Small tables with named rows and columns. After each table, cells are looked up by row and column.

volama =
,fera,naf,koli,ditugi,rovi,tam,tid,tuk
navovam,159,147,171,168,162,151,155,176
piluvaz,127,168,86,141,150,158,154,118
nanukov,201,91,203,131,125,64,140,178
giguta,157,144,169,167,158,147,155,176
rofer,182,142,223,110,127,146,128,107
bivugo,119,178,112,165,169,186,157,142
libim,205,92,207,131,122,74,137,183
zorifa,199,93,207,125,123,77,141,177
besa,122,168,86,141,147,156,153,118
mel,130,172,123,135,147,178,145,104
sarubu,121,169,87,143,147,160,146,122

What is the rovi of mel in volama?
147
What is the rovi of nanukov in volama?
125
What is the fera of bivugo in volama?
119
What is the tam of piluvaz in volama?
158
What is the tam of giguta in volama?
147
What is the tuk of rofer in volama?
107

seb
fields: zonifem, bevume, nela, rel, veba, vok, vam, lom, matazu, bote
ravu: [0.240, -0.569, 0.192, -0.499, 0.007, -0.114, -0.437, 0.014, -0.291, -0.660]
fifomod: [0.188, -0.397, -0.103, -0.188, -0.415, -0.030, -0.142, -0.378, -0.383, -0.801]
fufa: [-0.675, 0.281, -0.542, 0.203, -0.443, 0.006, -0.108, -0.505, 0.120, -0.033]
safo: [-0.595, 0.195, -0.517, -0.062, -0.124, -0.439, -0.052, -0.176, -0.374, -0.787]
rik: [0.854, -0.859, 0.233, -0.603, 0.237, -0.624, 0.211, -0.336, -0.195, -0.514]
gaperi: [-0.808, 0.135, -0.591, 0.351, -0.563, 0.208, -0.432, -0.073, 0.054, -0.133]
duz: [-0.444, -0.069, -0.159, -0.481, -0.039, -0.130, -0.418, -0.293, 0.026, -0.177]
gel: [0.130, -0.681, 0.269, -0.565, 0.154, -0.476, -0.037, -0.076, -0.463, -0.923]

gaperi, veba => -0.563
fifomod, bote => -0.801
fufa, nela => -0.542
safo, nela => -0.517
rik, vam => 0.211
fufa, matazu => 0.120
safo, rel => -0.062
fufa, lom => -0.505
gel, bote => -0.923
gaperi, vok => 0.208
rik, matazu => -0.195
rik, vok => -0.624
safo, zonifem => -0.595
fufa, vok => 0.006
gaperi, nela => -0.591
fufa, rel => 0.203
duz, veba => -0.039

vonaban =
	sog	gifone	namu	pumalur	zevu	keremu	zal
naru	151	101	79	180	166	226	168
bireti	222	80	99	114	142	122	191
tudeb	167	74	227	194	137	157	140
sukiga	98	251	21	111	102	85	175
fir	224	138	139	98	136	162	131
kezefen	206	35	205	112	170	188	196
komokes	236	116	177	209	143	196	109
vovel	129	115	195	123	188	69	89

zevu of sukiga: 102
namu of tudeb: 227
keremu of tudeb: 157
namu of komokes: 177
zal of naru: 168
pumalur of tudeb: 194
pumalur of komokes: 209
zal of komokes: 109
namu of naru: 79
keremu of naru: 226
sog of komokes: 236
gifone of vovel: 115

rozo:
cols = pizilu, kiv, bafopuf, zunup, molig, ditir, vanuf, nulofum
nas: [54, 91, 43, 18, 80, 186, 162, 46]
fesedi: [17, 181, 55, 30, 22, 161, 128, 13]
bib: [153, 132, 149, 131, 88, 213, 90, 228]
rogot: [167, 209, 119, 129, 133, 21, 9, 147]
ran: [72, 221, 51, 51, 19, 161, 172, 170]
raveziz: [169, 63, 234, 218, 127, 68, 230, 79]
fosoko: [31, 64, 129, 41, 126, 214, 153, 30]
kolurur: [22, 231, 128, 74, 159, 34, 112, 233]

What is the zunup of ran in rozo?
51
What is the kiv of raveziz in rozo?
63
What is the zunup of kolurur in rozo?
74
What is the vanuf of bib in rozo?
90
What is the pizilu of kolurur in rozo?
22
What is the vanuf of rogot in rozo?
9
What is the ditir of nas in rozo?
186
What is the molig of rogot in rozo?
133
What is the vanuf of raveziz in rozo?
230
What is the zunup of rogot in rozo?
129
What is the pizilu of raveziz in rozo?
169
Row with the largest kiv: kolurur

sulosuk
         vepa  dip
zozirut   166  189
ladi      163  180
vedafer   178  147
tak       178  144
gubul     181  131
vafa      193  109
bupari    166  189
nim       201   96
telep     171  169
bam       179  139
rog       221   45
rup       167  190
muk       198  110
zemu      191  126

bam, vepa => 179
bam, dip => 139
vedafer, dip => 147
zemu, dip => 126
rog, dip => 45
tak, dip => 144
tak, vepa => 178

mos.tsv
	kag	bifub
lag	348	255
dobu	395	443
kozo	213	530
mezipob	200	707
fupimo	697	440
kasep	231	247
bel	764	183
lub	486	461

dobu, kag: 395
kasep, bifub: 247
mezipob, kag: 200
bel, bifub: 183
lub, bifub: 461
dobu, bifub: 443

sosovum
|  | lag | mivorol | sasazod | fum |
|---|---|---|---|---|
| vebebig | 43 | 53 | 55 | 23 |
| lurup | 15 | 43 | 28 | 52 |
| vel | 20 | 72 | 20 | 81 |
| kef | 12 | 70 | 48 | 66 |

lag of vebebig: 43
fum of vel: 81
mivorol of vel: 72
lag of vel: 20
fum of lurup: 52
lag of kef: 12
sasazod of lurup: 28
fum of vebebig: 23
mivorol of vebebig: 53
mivorol of kef: 70

Table tuzu
cols = natamad, gaf, dilak, nul, nezagir, kovipal, noba, div
dedosi: [-0.42, 0.07, 0.38, -0.39, -0.42, -0.46, -0.45, 0.38]
dodesof: [-0.50, 0.08, -0.34, -0.20, -0.25, -0.37, -0.41, -0.72]
devev: [-0.24, -0.81, -0.79, -0.48, -0.43, -0.34, -0.31, -0.54]
dak: [-0.58, -0.02, 0.52, -0.64, -0.66, -0.68, -0.66, 0.63]
ruvitur: [-0.42, 0.02, 0.36, -0.42, -0.44, -0.46, -0.45, 0.39]

dodesof, natamad -> -0.50
ruvitur, dilak -> 0.36
dedosi, natamad -> -0.42
dedosi, noba -> -0.45
dedosi, dilak -> 0.38
devev, kovipal -> -0.34
devev, noba -> -0.31
dodesof, div -> -0.72
devev, nul -> -0.48
dak, noba -> -0.66
dak, div -> 0.63
dak, dilak -> 0.52
dodesof, nul -> -0.20
dodesof, kovipal -> -0.37

Table bosib
|  | gub | fepapaf | bisad | sofado | kimagur |
|---|---|---|---|---|---|
| vego | 175 | 235 | 217 | 62 | 221 |
| nokasir | 113 | 162 | 152 | 107 | 182 |
| fumoke | 169 | 146 | 149 | 150 | 160 |
| reg | 111 | 192 | 172 | 90 | 231 |
| buz | 105 | 139 | 139 | 151 | 171 |

What is the kimagur of fumoke in bosib? 160
What is the sofado of nokasir in bosib? 107
What is the gub of fumoke in bosib? 169
What is the fepapaf of vego in bosib? 235
What is the fepapaf of nokasir in bosib? 162
What is the fepapaf of buz in bosib? 139
What is the bisad of vego in bosib? 217
What is the gub of vego in bosib? 175
What is the sofado of buz in bosib? 151
What is the bisad of nokasir in bosib? 152
What is the sofado of fumoke in bosib? 150
What is the kimagur of nokasir in bosib? 182
What is the kimagur of buz in bosib? 171
What is the fepapaf of fumoke in bosib? 146
What is the kimagur of vego in bosib? 221
What is the bisad of reg in bosib? 172
What is the sofado of reg in bosib? 90
What is the kimagur of reg in bosib? 231
What is the bisad of fumoke in bosib? 149

rosob =
         lam  bero  lat  veb  zukuza  tibisav  dopoki  zev  rav  fitosa
nademog    1   -78  -48   44     -37      -24     -51  -37  -11     -48
vadagef  -47     9  -25  -44     -71      -46     -13   55  -11     -47
nusiri   -73   -27  -61  -34     -38      -40     -46  -63  -64     -35

rav of nademog = -11
rav of nusiri = -64
zukuza of nademog = -37
lam of vadagef = -47
veb of vadagef = -44
tibisav of nademog = -24
veb of nusiri = -34
rav of vadagef = -11
tibisav of vadagef = -46
fitosa of nusiri = -35
lam of nusiri = -73
dopoki of vadagef = -13
bero of nademog = -78
zev of vadagef = 55
Which row has the largest zev? vadagef

Table bezi
      duta   lin   ris
vib   -0.6  -0.2   0.0
mig    0.8   0.1  -0.2
tav    0.6   0.4  -0.1
pada  -0.7  -0.1   0.1
dif    0.2   0.0   0.4

What is the duta of tav in bezi?
0.6
What is the lin of dif in bezi?
0.0
What is the ris of tav in bezi?
-0.1
What is the duta of mig in bezi?
0.8
What is the lin of pada in bezi?
-0.1
What is the duta of vib in bezi?
-0.6
What is the duta of pada in bezi?
-0.7
What is the ris of dif in bezi?
0.4
What is the duta of dif in bezi?
0.2
What is the ris of pada in bezi?
0.1
What is the ris of mig in bezi?
-0.2
What is the lin of tav in bezi?
0.4
What is the lin of vib in bezi?
-0.2
What is the lin of mig in bezi?
0.1
What is the ris of vib in bezi?
0.0

